Below are the code and all the weights of a small trained network. Each question names an input and a class and asks about switching units off, where a switched-off unit gives its printed mean instead of its output.

import numpy as np


def w(rows, s, z=0):
    codes = np.array(rows[::2]) - 128.0
    scale = np.full(codes.shape[1], s)
    scale[-1] = z or s
    return codes * scale


def f(y):
    return np.maximum(y, 0)


def log_softmax(a):
    a = a - a.max(-1, keepdims=True)
    return a - np.log(np.exp(a).sum(-1, keepdims=True))


def net(x, mask):
    res = np.array(x, float).reshape(1, 8) / 4 @ E
    y = f(res @ A[0][:, :-1].T + A[0][:, -1])
    res = res + np.where(mask, y, B[0][:, -1]) @ B[0][:, :-1]
    return log_softmax(res[-1] @ U[:, :-1].T + U[:, -1])


A, B = {}, {}
E = w([
[123,134,134],'x0',
[117,140,143],'x1',
[215,99,254],'x2',
[127,135,132],'x3',
[125,131,131],'x4',
[130,126,122],'x5',
[81,51,182],'x6',
[166,221,87],'x7',
],0.007)
A[0] = w([
[99,153,92,89],'neuron 1',
[77,112,100,238],'neuron 2',
[112,182,57,129],'neuron 3',
[191,136,152,213],'neuron 4',
[121,165,161,193],'neuron 5',
[121,117,167,60],'neuron 6',
[111,151,153,147],'neuron 7',
[93,97,95,223],'neuron 8',
[9,117,64,135],'neuron 9',
[189,181,165,3],'neuron 10',
[131,199,106,97],'neuron 11',
[76,90,96,34],'neuron 12',
[96,150,147,95],'neuron 13',
[184,140,127,255],'neuron 14',
[121,125,171,73],'neuron 15',
[146,124,124,101],'neuron 16',
[118,75,168,104],'neuron 17',
[144,81,185,71],'neuron 18',
],0.013,0.004)
B[0] = w([
[60,116,95,179],'neuron 1',
[229,126,61,215],'neuron 2',
[96,127,8,239],'neuron 3',
[124,125,212,209],'neuron 4',
[166,110,141,170],'neuron 5',
[88,138,107,152],'neuron 6',
[148,111,121,143],'neuron 7',
[227,128,131,203],'neuron 8',
[181,124,241,254],'neuron 9',
[224,115,24,165],'neuron 10',
[114,104,44,195],'neuron 11',
[59,150,219,162],'neuron 12',
[126,113,129,132],'neuron 13',
[161,123,197,212],'neuron 14',
[92,123,108,153],'neuron 15',
[138,123,123,132],'neuron 16',
[33,173,140,188],'neuron 17',
[5,153,111,194],'neuron 18',
],0.017,0.0072)
U = w([
[214,143,82,197],'0',
[123,147,225,186],'1',
[6,169,2,5],'2',
],0.0061,0.0022)

Each question gives the input, the list of numbers given to net, and the class t.
The units are the neurons (one row each of A and B). Each row of codes is followed by its name. A weight is (code - 128) times the scale printed after its matrix; where a second scale follows, it is the last column's (A, B and U).
mask holds one flag per neuron, in row order. A switched-off neuron (its flag False) gives its mean, the last column of its row in B, instead of its output. The means were averaged over made-up inputs and are rounded, as every weight is.
A unit's drop is (log p(t) with every unit on - log p(t) with that unit switched off) / (log p(t) with every unit on - log p(t) with every unit switched off).
The circuit of an input: a set's keep is (log p(t) with only the set's units on - log p(t) with every unit switched off) / (log p(t) with every unit on - log p(t) with every unit switched off). Starting from the 12 units with the biggest drops (on a tie, the unit counted first), units are removed one at a time, each time the one whose removal leaves the highest keep (on an exact tie, the one counted first), for as long as the keep stays at least 0.8.
circuit, biggest first: the units of the circuit, biggest drop first
most important unit: the unit with the biggest drop
top k neurons: the k neurons with the biggest drops, biggest first
drop when u is switched off: that unit's drop, to one decimal
input [8,2,6,2,4,4,7,-1], class 2: most important unit : neuron 18
input [3,-6,-4,-8,8,-3,6,-4], class 1: top 3 neurons : (neuron 12; neuron 9; neuron 3)
input [8,6,-6,7,6,-7,-1,-4], class 0: top 3 neurons : (neuron 2; neuron 4; neuron 8)
input [1,7,1,-1,6,-8,4,-5], class 2: circuit, biggest first : (neuron 9; neuron 18)
input [-6,7,-8,7,8,6,4,1], class 0: circuit, biggest first : (neuron 2; neuron 9; neuron 3)
input [3,3,-2,7,-8,6,0,8], class 2: top 2 neurons : (neuron 3; neuron 9)
input [7,6,-5,8,8,-3,6,-1], class 1: top 3 neurons : (neuron 9; neuron 12; neuron 3)
input [-1,-7,-7,1,5,-1,8,8], class 0: circuit, biggest first : (neuron 9; neuron 2; neuron 3)
input [0,8,-8,-7,6,-7,3,3], class 0: top 2 neurons : (neuron 9; neuron 2)
input [1,8,-7,-7,-8,-1,2,-4], class 1: top 4 neurons : (neuron 9; neuron 12; neuron 10; neuron 11)
input [2,-3,-8,4,6,5,-6,-3], class 0: top 4 neurons : (neuron 9; neuron 8; neuron 2; neuron 18)
input [-3,-4,0,7,-3,-8,-4,8], class 2: top 4 neurons : (neuron 3; neuron 9; neuron 11; neuron 8)
input [-2,8,8,8,8,-7,5,-2], class 2: top 3 neurons : (neuron 18; neuron 9; neuron 17)
input [8,0,-8,0,7,7,0,-4], class 0: circuit, biggest first : (neuron 8)
input [-8,5,-8,-4,4,3,0,-6], class 0: top 3 neurons : (neuron 2; neuron 8; neuron 4)
input [-2,-6,0,-3,-6,0,-4,6], class 2: top 2 neurons : (neuron 9; neuron 3)
input [8,0,-7,4,-6,4,1,-8], class 1: top 2 neurons : (neuron 9; neuron 12)
input [8,5,8,-8,1,4,6,-4], class 2: top 3 neurons : (neuron 18; neuron 9; neuron 17)
input [6,5,-7,4,2,-1,4,7], class 0: drop when neuron 9 is switched off : 2.1
input [-8,6,-8,-3,2,-7,5,2], class 0: circuit, biggest first : (neuron 2)
input [5,6,6,3,5,-5,4,-2], class 2: drop when neuron 11 is switched off : -0.1
input [-8,-2,1,6,-7,-8,8,-3], class 2: drop when neuron 9 is switched off : 0.3
